Here is a tiny trained network, its code and every weight. The questions are about switching its units off for an input and a class, where a switched-off unit gives its printed mean instead of its output.

import numpy as np


def w(rows, s, z=0):
    codes = np.array(rows[::2]) - 128.0
    scale = np.full(codes.shape[1], s)
    scale[-1] = z or s
    return codes * scale


def f(y):
    return np.maximum(y, 0)


def log_softmax(a):
    a = a - a.max(-1, keepdims=True)
    return a - np.log(np.exp(a).sum(-1, keepdims=True))


def net(x, mask):
    res = np.array(x, float).reshape(1, 7) / 4 @ E
    y = f(res @ A[0][:, :-1].T + A[0][:, -1])
    res = res + np.where(mask, y, B[0][:, -1]) @ B[0][:, :-1]
    return log_softmax(res[-1] @ U[:, :-1].T + U[:, -1])


A, B = {}, {}
E = w([
[63,210,42,72,30,92,89,187,160,50,129,119],'x0',
[144,126,115,137,119,137,132,128,132,126,121,131],'x1',
[229,160,169,76,112,26,188,210,115,194,115,140],'x2',
[138,232,216,172,108,153,108,110,84,98,36,119],'x3',
[231,95,201,103,130,172,35,205,238,88,144,70],'x4',
[220,173,139,45,129,153,105,55,101,88,179,223],'x5',
[75,175,134,75,107,239,145,155,175,254,130,141],'x6',
],0.0068)
A[0] = w([
[160,106,182,105,139,167,81,196,191,61,131,100,55],'neuron 1',
[91,205,66,70,40,94,69,157,160,103,143,109,87],'neuron 2',
[113,113,140,194,101,75,168,201,128,172,109,51,133],'neuron 3',
[136,58,101,117,155,131,135,139,126,153,169,139,62],'neuron 4',
[187,159,145,74,139,91,162,162,112,140,140,174,132],'neuron 5',
[177,116,165,143,153,137,71,134,188,127,154,71,31],'neuron 6',
[81,112,121,222,161,85,147,187,165,173,84,20,126],'neuron 7',
[161,124,164,96,92,168,60,177,170,101,153,92,121],'neuron 8',
[114,197,74,107,55,76,113,159,147,68,147,118,95],'neuron 9',
[120,163,161,103,138,165,83,151,168,174,173,110,124],'neuron 10',
[64,65,115,175,115,115,145,158,157,143,77,56,181],'neuron 11',
[131,198,159,127,138,125,104,109,118,118,95,151,82],'neuron 12',
[135,143,108,88,125,79,211,149,68,161,112,129,115],'neuron 13',
[177,64,216,172,201,154,133,103,149,176,150,135,82],'neuron 14',
[72,127,76,138,132,102,143,93,75,151,170,194,91],'neuron 15',
[163,92,151,168,182,56,86,129,94,52,135,104,92],'neuron 16',
[70,188,107,166,109,113,153,72,54,160,100,147,43],'neuron 17',
[89,118,82,146,129,177,135,73,98,105,135,106,114],'neuron 18',
[156,199,183,180,90,164,122,140,73,122,15,103,98],'neuron 19',
[95,191,102,154,117,112,193,66,95,165,86,153,44],'neuron 20',
[176,85,138,167,194,117,127,77,106,171,122,120,57],'neuron 21',
[118,151,159,120,165,212,159,133,152,229,137,128,89],'neuron 22',
[153,103,201,87,109,125,45,152,140,112,128,105,117],'neuron 23',
[145,108,91,131,79,71,122,120,120,56,113,109,95],'neuron 24',
[162,100,164,125,152,158,72,169,178,89,140,92,84],'neuron 25',
[145,66,106,173,145,29,114,108,115,56,157,131,80],'neuron 26',
[81,159,65,153,140,87,202,90,77,139,101,180,4],'neuron 27',
[106,186,135,116,74,226,161,156,149,218,153,109,102],'neuron 28',
[43,99,99,216,159,253,57,51,162,59,147,120,137],'neuron 29',
[130,123,146,170,112,73,186,228,111,165,121,115,133],'neuron 30',
[97,110,99,61,114,172,127,131,162,197,142,149,143],'neuron 31',
[120,64,58,94,136,127,147,149,152,149,196,140,138],'neuron 32',
[108,132,120,70,122,205,155,162,152,188,99,169,30],'neuron 33',
[71,175,76,68,80,73,66,163,158,86,137,124,72],'neuron 34',
[156,125,153,132,136,129,61,164,155,130,158,89,18],'neuron 35',
[177,70,140,192,171,53,151,101,92,71,132,83,93],'neuron 36',
[104,204,186,158,100,171,89,120,80,110,70,87,188],'neuron 37',
[141,80,53,103,103,123,147,148,130,142,181,117,102],'neuron 38',
[134,63,63,101,139,117,146,141,145,142,216,118,79],'neuron 39',
[108,79,82,119,126,89,132,144,138,143,184,149,73],'neuron 40',
[149,97,142,101,103,196,101,145,179,117,97,114,100],'neuron 41',
[89,182,53,65,56,109,113,160,126,96,124,112,65],'neuron 42',
[111,123,146,147,131,90,174,176,145,148,109,95,109],'neuron 43',
[124,205,172,153,124,153,117,122,122,123,42,147,125],'neuron 44',
[141,76,160,132,225,148,165,76,67,186,128,141,70],'neuron 45',
[196,174,181,98,108,34,198,173,177,187,105,109,91],'neuron 46',
[204,175,156,19,145,108,120,68,105,107,203,237,205],'neuron 47',
[132,46,78,79,144,105,153,116,166,161,177,122,99],'neuron 48',
],0.0067,0.0042)
B[0] = w([
[77,70,107,141,91,98,186,187,106,136,103,183,193],'neuron 1',
[187,79,136,176,172,183,208,77,148,212,66,53,215],'neuron 2',
[130,145,84,147,103,184,124,83,123,70,178,135,198],'neuron 3',
[179,135,186,189,141,100,112,130,188,142,99,137,156],'neuron 4',
[148,91,103,83,52,140,69,70,67,147,187,51,196],'neuron 5',
[44,96,109,140,76,116,212,216,98,167,114,200,172],'neuron 6',
[83,183,94,175,107,225,114,83,128,36,180,171,217],'neuron 7',
[54,67,100,143,122,110,210,193,77,124,134,173,199],'neuron 8',
[165,100,127,141,161,186,230,75,166,174,83,72,202],'neuron 9',
[110,160,54,86,195,105,143,157,111,112,123,175,174],'neuron 10',
[121,205,73,140,124,201,115,87,126,55,209,138,213],'neuron 11',
[158,130,146,193,150,113,120,112,187,117,162,151,163],'neuron 12',
[129,29,125,74,78,76,105,161,63,168,163,132,188],'neuron 13',
[132,79,123,135,144,196,238,87,135,185,74,69,196],'neuron 14',
[70,62,126,149,84,96,194,209,105,124,145,198,192],'neuron 15',
[123,219,26,51,194,111,91,126,119,131,70,173,187],'neuron 16',
[93,96,129,144,91,88,179,183,92,126,130,191,194],'neuron 17',
[145,55,112,70,66,78,103,137,65,148,167,111,180],'neuron 18',
[208,127,195,246,173,57,94,113,222,151,169,153,204],'neuron 19',
[82,81,95,165,111,97,179,181,106,111,118,189,187],'neuron 20',
[131,96,135,132,149,200,194,112,158,196,50,73,168],'neuron 21',
[147,202,49,70,198,118,98,126,121,131,66,134,186],'neuron 22',
[88,83,83,143,95,98,192,182,92,105,147,187,185],'neuron 23',
[120,181,53,68,217,104,130,100,114,132,57,140,172],'neuron 24',
[55,50,103,140,83,126,150,194,76,134,125,216,185],'neuron 25',
[110,205,71,73,188,115,77,125,141,126,83,159,187],'neuron 26',
[66,72,108,144,78,130,180,207,98,141,96,239,190],'neuron 27',
[121,219,41,68,213,59,53,113,122,122,73,159,202],'neuron 28',
[228,36,141,12,40,52,17,96,15,202,183,25,248],'neuron 29',
[139,128,101,88,61,175,45,78,66,103,196,47,189],'neuron 30',
[154,195,71,119,205,81,87,156,137,82,108,136,190],'neuron 31',
[208,163,227,247,157,65,64,123,196,106,147,139,192],'neuron 32',
[128,200,60,56,159,99,71,128,145,132,89,158,170],'neuron 33',
[160,94,163,147,166,185,206,66,170,215,76,69,200],'neuron 34',
[95,77,121,142,88,118,166,187,87,141,111,195,157],'neuron 35',
[125,210,35,33,203,109,86,120,148,153,64,151,193],'neuron 36',
[197,107,176,187,206,73,108,131,191,120,186,127,216],'neuron 37',
[163,126,197,198,153,101,92,113,177,135,134,143,174],'neuron 38',
[173,149,204,238,128,71,96,123,210,131,120,154,180],'neuron 39',
[166,180,209,210,139,83,100,157,194,141,114,154,166],'neuron 40',
[107,111,86,119,87,69,176,162,110,139,137,185,172],'neuron 41',
[168,86,148,139,160,173,223,104,174,183,66,65,200],'neuron 42',
[114,141,129,110,92,176,117,74,100,85,178,132,165],'neuron 43',
[205,137,189,219,175,83,43,149,203,122,171,144,192],'neuron 44',
[137,65,165,126,144,188,235,97,133,176,67,84,187],'neuron 45',
[177,40,126,59,81,81,57,98,68,197,159,87,215],'neuron 46',
[65,184,88,166,99,253,125,61,135,23,238,130,254],'neuron 47',
[210,155,218,212,154,84,114,141,201,111,130,136,183],'neuron 48',
],0.0047,0.0092)
U = w([
[85,81,122,137,73,93,176,206,117,138,103,220,92],'0',
[140,101,151,132,154,201,190,98,153,176,26,66,101],'1',
[122,196,70,63,191,88,74,136,135,129,50,161,106],'2',
[156,137,220,203,148,63,79,141,183,128,159,151,105],'3',
[145,77,135,60,40,92,58,117,92,157,183,61,112],'4',
[104,163,109,140,90,254,120,96,130,63,218,145,122],'5',
[123,126,126,118,141,124,124,140,134,120,144,126,251],'6',
[82,157,214,80,94,148,105,146,136,102,100,110,119],'7',
],0.0091,0.012)

Each question gives the input, the list of numbers given to net, and the class t.
The units are the neurons (one row each of A and B). Each row of codes is followed by its name. A weight is (code - 128) times the scale printed after its matrix; where a second scale follows, it is the last column's (A, B and U).
mask holds one flag per neuron, in row order. A switched-off neuron (its flag False) gives its mean, the last column of its row in B, instead of its output. The means were averaged over made-up inputs and are rounded, as every weight is.
A unit's drop is (log p(t) with every unit on - log p(t) with that unit switched off) / (log p(t) with every unit on - log p(t) with every unit switched off).
The circuit of an input: a set's keep is (log p(t) with only the set's units on - log p(t) with every unit switched off) / (log p(t) with every unit on - log p(t) with every unit switched off). Starting from the 12 units with the biggest drops (on a tie, the unit counted first), units are removed one at a time, each time the one whose removal leaves the highest keep (on an exact tie, the one counted first), for as long as the keep stays at least 0.8.
circuit, biggest first: the units of the circuit, biggest drop first
unit that matters most: the unit with the biggest drop
k most important neurons: the k neurons with the biggest drops, biggest first
drop when u is switched off: that unit's drop, to one decimal
input [-3,-4,1,1,-2,8,-5], class 5: circuit, biggest first -> (neuron 47)
input [8,8,-4,8,-5,-3,1], class 1: 4 most important neurons -> (neuron 2; neuron 42; neuron 9; neuron 34)
input [3,7,-2,1,6,-8,7], class 5: 4 most important neurons -> (neuron 7; neuron 11; neuron 3; neuron 36)
input [7,-7,0,-6,4,-5,7], class 1: 2 most important neurons -> (neuron 2; neuron 34)
input [7,-2,4,-4,-6,-8,8], class 2: 2 most important neurons -> (neuron 28; neuron 31)
input [-1,-2,7,0,7,-6,-8], class 2: 3 most important neurons -> (neuron 36; neuron 16; neuron 26)
input [6,-7,-5,-8,6,-1,5], class 3: circuit, biggest first -> (neuron 32; neuron 39)
input [6,3,8,3,0,-2,0], class 4: 2 most important neurons -> (neuron 46; neuron 30)
input [-2,3,3,4,-5,3,2], class 0: circuit, biggest first -> (neuron 20; neuron 17)
input [-1,4,5,0,-3,0,5], class 2: circuit, biggest first -> (neuron 28; neuron 22)
input [7,6,4,5,-5,-8,-4], class 5: circuit, biggest first -> (neuron 7; neuron 3)
input [3,5,-1,-4,-7,5,8], class 2: 4 most important neurons -> (neuron 28; neuron 31; neuron 33; neuron 22)
input [-8,-1,6,-4,5,6,-6], class 1: 2 most important neurons -> (neuron 14; neuron 21)
input [2,3,4,5,0,-6,4], class 5: unit that matters most -> neuron 7
input [-4,1,-6,7,0,1,0], class 3: 2 most important neurons -> (neuron 19; neuron 37)
input [6,-6,-6,-6,4,-8,0], class 5: 2 most important neurons -> (neuron 11; neuron 7)
input [-6,-2,-7,-2,-3,0,4], class 4: 2 most important neurons -> (neuron 29; neuron 18)
input [0,4,-4,-4,2,1,-1], class 3: circuit, biggest first -> (neuron 32; neuron 39; neuron 48; neuron 47)
input [5,-7,0,7,-7,-1,5], class 0: 3 most important neurons -> (neuron 17; neuron 27; neuron 20)
input [-1,-6,-5,4,2,-7,4], class 5: circuit, biggest first -> (neuron 7)
input [4,-1,-8,8,8,-7,8], class 0: 2 most important neurons -> (neuron 8; neuron 1)
input [-4,-3,0,-5,5,8,-7], class 5: 2 most important neurons -> (neuron 47; neuron 28)
input [-8,1,-7,4,-1,0,-8], class 1: 3 most important neurons -> (neuron 45; neuron 14; neuron 21)
input [-6,1,1,-4,-2,4,-4], class 1: circuit, biggest first -> (neuron 45; neuron 21)
input [1,-7,4,5,8,5,5], class 0: drop when neuron 45 is switched off -> 0.0
input [-4,2,-7,7,-2,-8,1], class 5: drop when neuron 7 is switched off -> 1.7
input [0,3,6,5,1,-6,4], class 4: circuit, biggest first -> (neuron 46)
input [-5,8,6,7,-5,8,7], class 5: drop when neuron 4 is switched off -> 0.1
input [6,5,7,-7,4,-8,0], class 5: drop when neuron 37 is switched off -> 0.1
